Below are the code and all the weights of a small trained network. Each question names an input and a target symbol and asks about switching units off, where a switched-off unit gives its printed mean instead of its output.

import numpy as np


def w(rows, s, z=0):
    codes = np.array(rows[::2]) - 128.0
    scale = np.full(codes.shape[1], s)
    scale[-1] = z or s
    return codes * scale


def norm(h):
    return h / np.sqrt((h * h).mean(-1, keepdims=True) + 1e-5)


def f(y):
    return y / 2 * (1 + np.tanh(0.7978845608 * (y + 0.044715 * y**3)))


def softmax(a):
    e = np.exp(a - a.max(-1, keepdims=True))
    return e / e.sum(-1, keepdims=True)


def log_softmax(a):
    a = a - a.max(-1, keepdims=True)
    return a - np.log(np.exp(a).sum(-1, keepdims=True))


def net(x, mask):
    ids = ['αβδστψ'.index(c) for c in x.split()]
    T = len(ids)
    res = E[ids] + P[:T]
    r = norm(res)
    for j in range(2):
        rows = slice(4 * j, 4 * j + 4)
        q, k, v = (r @ M[0][rows].T for M in (Q, K, V))
        z = softmax(np.where(np.tri(T) > 0, q @ k.T / 4**0.5, -1e9)) @ v
        o = O[0][rows]
        res = res + np.where(mask[j], z, o[:, -1]) @ o[:, :-1]
    y = f(norm(res) @ A[0][:, :-1].T + A[0][:, -1])
    res = res + np.where(mask[2:14], y, B[0][:, -1]) @ B[0][:, :-1]
    return log_softmax(norm(res)[-1] @ U[:, :-1].T + U[:, -1])


Q, K, V, O, A, B = {}, {}, {}, {}, {}, {}
E = w([
[193,66,81,142],'α',
[245,171,128,201],'β',
[214,71,115,116],'δ',
[212,136,203,162],'σ',
[136,41,127,103],'τ',
[102,99,228,142],'ψ',
],0.012)
P = w([
[22,226,125,110],'0',
[190,33,151,218],'1',
[193,55,138,187],'2',
[190,79,146,174],'3',
[196,88,137,153],'4',
[197,100,132,137],'5',
[200,106,128,121],'6',
[196,117,122,104],'7',
[194,126,116,88],'8',
[193,134,114,69],'9',
[199,146,107,48],'10',
[204,147,95,31],'11',
[206,154,90,6],'12',
],0.011)
Q[0] = w([
[112,156,178,172],'H0',
[31,2,77,119],'H0',
[170,79,204,123],'H0',
[117,144,178,179],'H0',
[136,181,185,166],'H1',
[157,165,193,181],'H1',
[87,40,126,158],'H1',
[161,87,94,106],'H1',
],0.026)
K[0] = w([
[101,82,254,165],'H0',
[73,130,64,225],'H0',
[122,77,148,22],'H0',
[122,73,214,147],'H0',
[206,67,180,82],'H1',
[181,97,216,66],'H1',
[17,77,135,245],'H1',
[60,191,124,12],'H1',
],0.016)
V[0] = w([
[119,128,251,104],'H0',
[167,197,183,116],'H0',
[106,79,120,17],'H0',
[70,77,193,109],'H0',
[94,56,66,167],'H1',
[114,77,248,73],'H1',
[159,162,72,131],'H1',
[63,53,123,6],'H1',
],0.013)
O[0] = w([
[179,150,177,43,155],'H0',
[157,135,230,127,171],'H0',
[180,89,66,132,158],'H0',
[192,165,90,67,87],'H0',
[145,135,104,25,16],'H1',
[251,63,160,123,112],'H1',
[74,179,165,167,163],'H1',
[133,72,189,63,2],'H1',
],0.011,0.0062)
A[0] = w([
[151,92,67,90,110],'N0',
[141,73,152,129,139],'N1',
[136,34,136,149,83],'N2',
[46,50,127,100,234],'N3',
[2,167,82,25,63],'N4',
[102,87,248,161,50],'N5',
[159,96,80,53,44],'N6',
[159,159,110,133,165],'N7',
[166,97,161,85,111],'N8',
[69,245,102,128,38],'N9',
[99,65,103,179,98],'N10',
[83,52,100,8,11],'N11',
],0.024,0.013)
B[0] = w([
[151,144,141,142,159],'N0',
[124,161,122,128,216],'N1',
[106,134,109,158,200],'N2',
[183,146,158,135,254],'N3',
[163,27,167,40,175],'N4',
[133,121,176,198,200],'N5',
[84,128,137,152,155],'N6',
[98,114,127,117,241],'N7',
[130,114,118,97,224],'N8',
[190,252,73,121,222],'N9',
[101,105,122,92,238],'N10',
[5,166,175,104,129],'N11',
],0.036,0.0075)
U = w([
[4,169,198,59,136],'α',
[107,244,83,126,128],'β',
[25,50,87,114,173],'δ',
[134,112,235,207,114],'σ',
[248,68,41,208,2],'τ',
[151,99,153,22,181],'ψ',
],0.014,0.011)

Each question gives the input, a string of symbols that net reads in full, and the target symbol t.
The units are the heads (4 rows each of Q, K, V and O) and the neurons (one row each of A and B). Each row of codes is followed by its name. A weight is (code - 128) times the scale printed after its matrix; where a second scale follows, it is the last column's (O, A, B and U).
mask holds one flag per unit, heads first, then neurons. A switched-off unit (its flag False) gives its mean, the last column of its rows in O or B, instead of its output. The means were averaged over made-up inputs and are rounded, as every weight is.
A unit's drop is (log p(t) with every unit on - log p(t) with that unit switched off) / (log p(t) with every unit on - log p(t) with every unit switched off).
The circuit of an input: a set's keep is (log p(t) with only the set's units on - log p(t) with every unit switched off) / (log p(t) with every unit on - log p(t) with every unit switched off). Starting from the 12 units with the biggest drops (on a tie, the unit counted first), units are removed one at a time, each time the one whose removal leaves the highest keep (on an exact tie, the one counted first), for as long as the keep stays at least 0.8.
circuit, biggest first: the units of the circuit, biggest drop first
unit that matters most: the unit with the biggest drop
top k neurons: the k neurons with the biggest drops, biggest first
which heads matter: for each layer, one digit per head in row order, 1 if its drop is at least 0.15 and else 0, layers parted by /
drop of u: that unit's drop, to one decimal
input σ α τ δ ψ β α β τ ψ δ τ, target δ: top 3 neurons => N9, N10, N3
input δ α δ, target σ: circuit, biggest first => H1
input σ τ β δ β β ψ α τ α δ ψ σ, target ψ: which heads matter => 10
input β τ δ β δ β β, target δ: which heads matter => 00
input δ σ σ τ ψ β δ δ σ σ β α, target σ: which heads matter => 01
input τ α α β τ τ σ α β δ β, target δ: circuit, biggest first => N3, N9
input δ τ τ σ σ, target τ: top 4 neurons => N10, N9, N5, N4
input τ σ δ σ β, target σ: which heads matter => 10
input α σ σ τ τ τ α β, target τ: top 2 neurons => N0, N10
input δ δ β β α ψ ψ σ ψ β α τ τ, target σ: which heads matter => 11
input τ α τ β β β α δ α α, target α: circuit, biggest first => N11, H1
input σ β δ δ β σ ψ α τ α τ, target δ: top 2 neurons => N10, N9
input ψ β σ ψ σ β σ σ β τ, target τ: top 2 neurons => N2, N9
input β ψ β, target ψ: unit that matters most => H0
input σ ψ β σ, target ψ: top 2 neurons => N9, N5
input τ β β β σ τ ψ δ τ τ ψ δ α, target α: drop of H1 => 1.2
input α β σ α α ψ β ψ ψ ψ δ δ α, target ψ: drop of H1 => 2.9
input β β β, target β: drop of H1 => 3.7
input σ τ ψ δ α β τ α, target δ: drop of H0 => 0.0
input τ α σ δ ψ ψ τ α β σ, target σ: circuit, biggest first => N9
